Below is a small trained network, with its code and all its weights. Each question gives an input and a class and asks what happens when units are switched off, that is, made to give their printed mean instead of their output.

import numpy as np


def w(rows, s, z=0):
    codes = np.array(rows[::2]) - 128.0
    scale = np.full(codes.shape[1], s)
    scale[-1] = z or s
    return codes * scale


def norm(h):
    return h / np.sqrt((h * h).mean(-1, keepdims=True) + 1e-5)


def f(y):
    return np.maximum(y, 0)


def log_softmax(a):
    a = a - a.max(-1, keepdims=True)
    return a - np.log(np.exp(a).sum(-1, keepdims=True))


def net(x, mask):
    res = np.array(x, float).reshape(1, 4) / 4 @ E
    u = 0
    for l in range(4):
        y = f(norm(res) @ A[l][:, :-1].T + A[l][:, -1])
        res = res + np.where(mask[u : u + 5], y, B[l][:, -1]) @ B[l][:, :-1]
        u += 5
    return log_softmax(norm(res)[-1] @ U[:, :-1].T + U[:, -1])


A, B = {}, {}
E = w([
[104,150,214,175],'x0',
[107,254,153,47],'x1',
[129,174,92,192],'x2',
[125,131,134,137],'x3',
],0.0095)
A[0] = w([
[151,90,41,23,253],'0.n0',
[114,154,247,208,47],'0.n1',
[143,46,105,161,70],'0.n2',
[190,26,108,209,52],'0.n3',
[163,69,2,182,52],'0.n4',
],0.0079,0.0029)
B[0] = w([
[72,123,91,171,253],'0.n0',
[51,50,230,8,192],'0.n1',
[174,153,163,115,193],'0.n2',
[154,105,149,107,228],'0.n3',
[125,136,155,99,220],'0.n4',
],0.011,0.0062)
A[1] = w([
[54,72,178,9,151],'1.n0',
[93,161,65,26,108],'1.n1',
[124,177,138,79,2],'1.n2',
[145,168,147,201,167],'1.n3',
[123,79,175,197,148],'1.n4',
],0.012,0.0028)
B[1] = w([
[110,171,58,207,254],'1.n0',
[134,53,244,160,197],'1.n1',
[241,130,137,130,153],'1.n2',
[163,176,67,224,140],'1.n3',
[170,94,85,104,177],'1.n4',
],0.011)
A[2] = w([
[252,229,71,247,221],'2.n0',
[247,170,105,180,92],'2.n1',
[199,253,241,63,219],'2.n2',
[137,23,131,215,254],'2.n3',
[126,76,78,22,24],'2.n4',
],0.0068,0.0019)
B[2] = w([
[83,63,97,168,199],'2.n0',
[75,188,90,146,164],'2.n1',
[192,2,123,65,175],'2.n2',
[97,164,138,64,254],'2.n3',
[98,102,195,146,138],'2.n4',
],0.0069,0.0089)
A[3] = w([
[254,92,204,92,127],'3.n0',
[227,98,195,80,181],'3.n1',
[166,16,113,15,251],'3.n2',
[182,175,87,240,82],'3.n3',
[89,206,89,140,235],'3.n4',
],0.0079,0.0015)
B[3] = w([
[159,73,132,207,205],'3.n0',
[171,85,95,147,197],'3.n1',
[98,170,254,146,254],'3.n2',
[128,150,161,185,173],'3.n3',
[63,39,163,102,166],'3.n4',
],0.0089,0.0061)
U = w([
[132,127,153,146,165],'0',
[249,106,154,98,154],'1',
[101,131,164,80,132],'2',
[128,161,111,183,108],'3',
[131,167,97,92,66],'4',
[193,236,69,50,2],'5',
],0.018,0.0077)

Each question gives the input, the list of numbers given to net, and the class t.
The units are the neurons (one row each of A and B). Each row of codes is followed by its name. A weight is (code - 128) times the scale printed after its matrix; where a second scale follows, it is the last column's (A, B and U).
mask holds one flag per neuron, layer by layer. A switched-off neuron (its flag False) gives its mean, the last column of its row in B, instead of its output. The means were averaged over made-up inputs and are rounded, as every weight is.
A unit's drop is (log p(t) with every unit on - log p(t) with that unit switched off) / (log p(t) with every unit on - log p(t) with every unit switched off).
The circuit of an input: a set's keep is (log p(t) with only the set's units on - log p(t) with every unit switched off) / (log p(t) with every unit on - log p(t) with every unit switched off). Starting from the 12 units with the biggest drops (on a tie, the unit counted first), units are removed one at a time, each time the one whose removal leaves the highest keep (on an exact tie, the one counted first), for as long as the keep stays at least 0.8.
units of the circuit, in order: the units of the circuit, biggest drop first
top k neurons: the k neurons with the biggest drops, biggest first
k most important neurons of layer l: the k neurons of layer l with the biggest drops, biggest first
input [6,1,4,5], class 2: units of the circuit, in order : 0.n1
input [3,-6,-2,5], class 1: 2 most important neurons of layer 1 : 1.n4, 1.n3
input [5,8,-1,7], class 1: units of the circuit, in order : 2.n2, 1.n2
input [-7,2,-7,-7], class 0: units of the circuit, in order : 1.n1, 1.n0
input [-7,-3,0,-2], class 2: top 3 neurons : 1.n0, 0.n1, 0.n0
input [-4,0,1,3], class 2: 2 most important neurons of layer 0 : 0.n0, 0.n1
input [-6,8,4,3], class 1: top 2 neurons : 1.n0, 1.n1
input [7,8,-1,3], class 1: units of the circuit, in order : 2.n2, 1.n2
input [-5,4,-2,5], class 0: top 2 neurons : 0.n0, 1.n1
input [0,-6,5,-2], class 1: units of the circuit, in order : 1.n0, 1.n4
input [-5,0,0,-4], class 2: 2 most important neurons of layer 2 : 2.n3, 2.n0
input [1,-7,7,4], class 1: top 2 neurons : 1.n0, 1.n4
input [-4,0,-6,4], class 3: top 2 neurons : 3.n2, 2.n2
input [4,4,-5,-3], class 3: top 2 neurons : 1.n0, 2.n3
input [7,-5,4,-5], class 2: 3 most important neurons of layer 3 : 3.n0, 3.n1, 3.n3
input [8,-5,-3,3], class 2: 2 most important neurons of layer 0 : 0.n1, 0.n0
input [3,-8,6,-6], class 1: top 2 neurons : 1.n0, 0.n3
input [5,0,-8,4], class 3: top 2 neurons : 1.n0, 0.n3
input [7,-4,-5,-4], class 2: top 3 neurons : 0.n1, 1.n1, 1.n0
input [-6,-4,-1,0], class 2: top 2 neurons : 1.n0, 0.n1
input [3,8,3,-6], class 1: top neuron : 2.n2
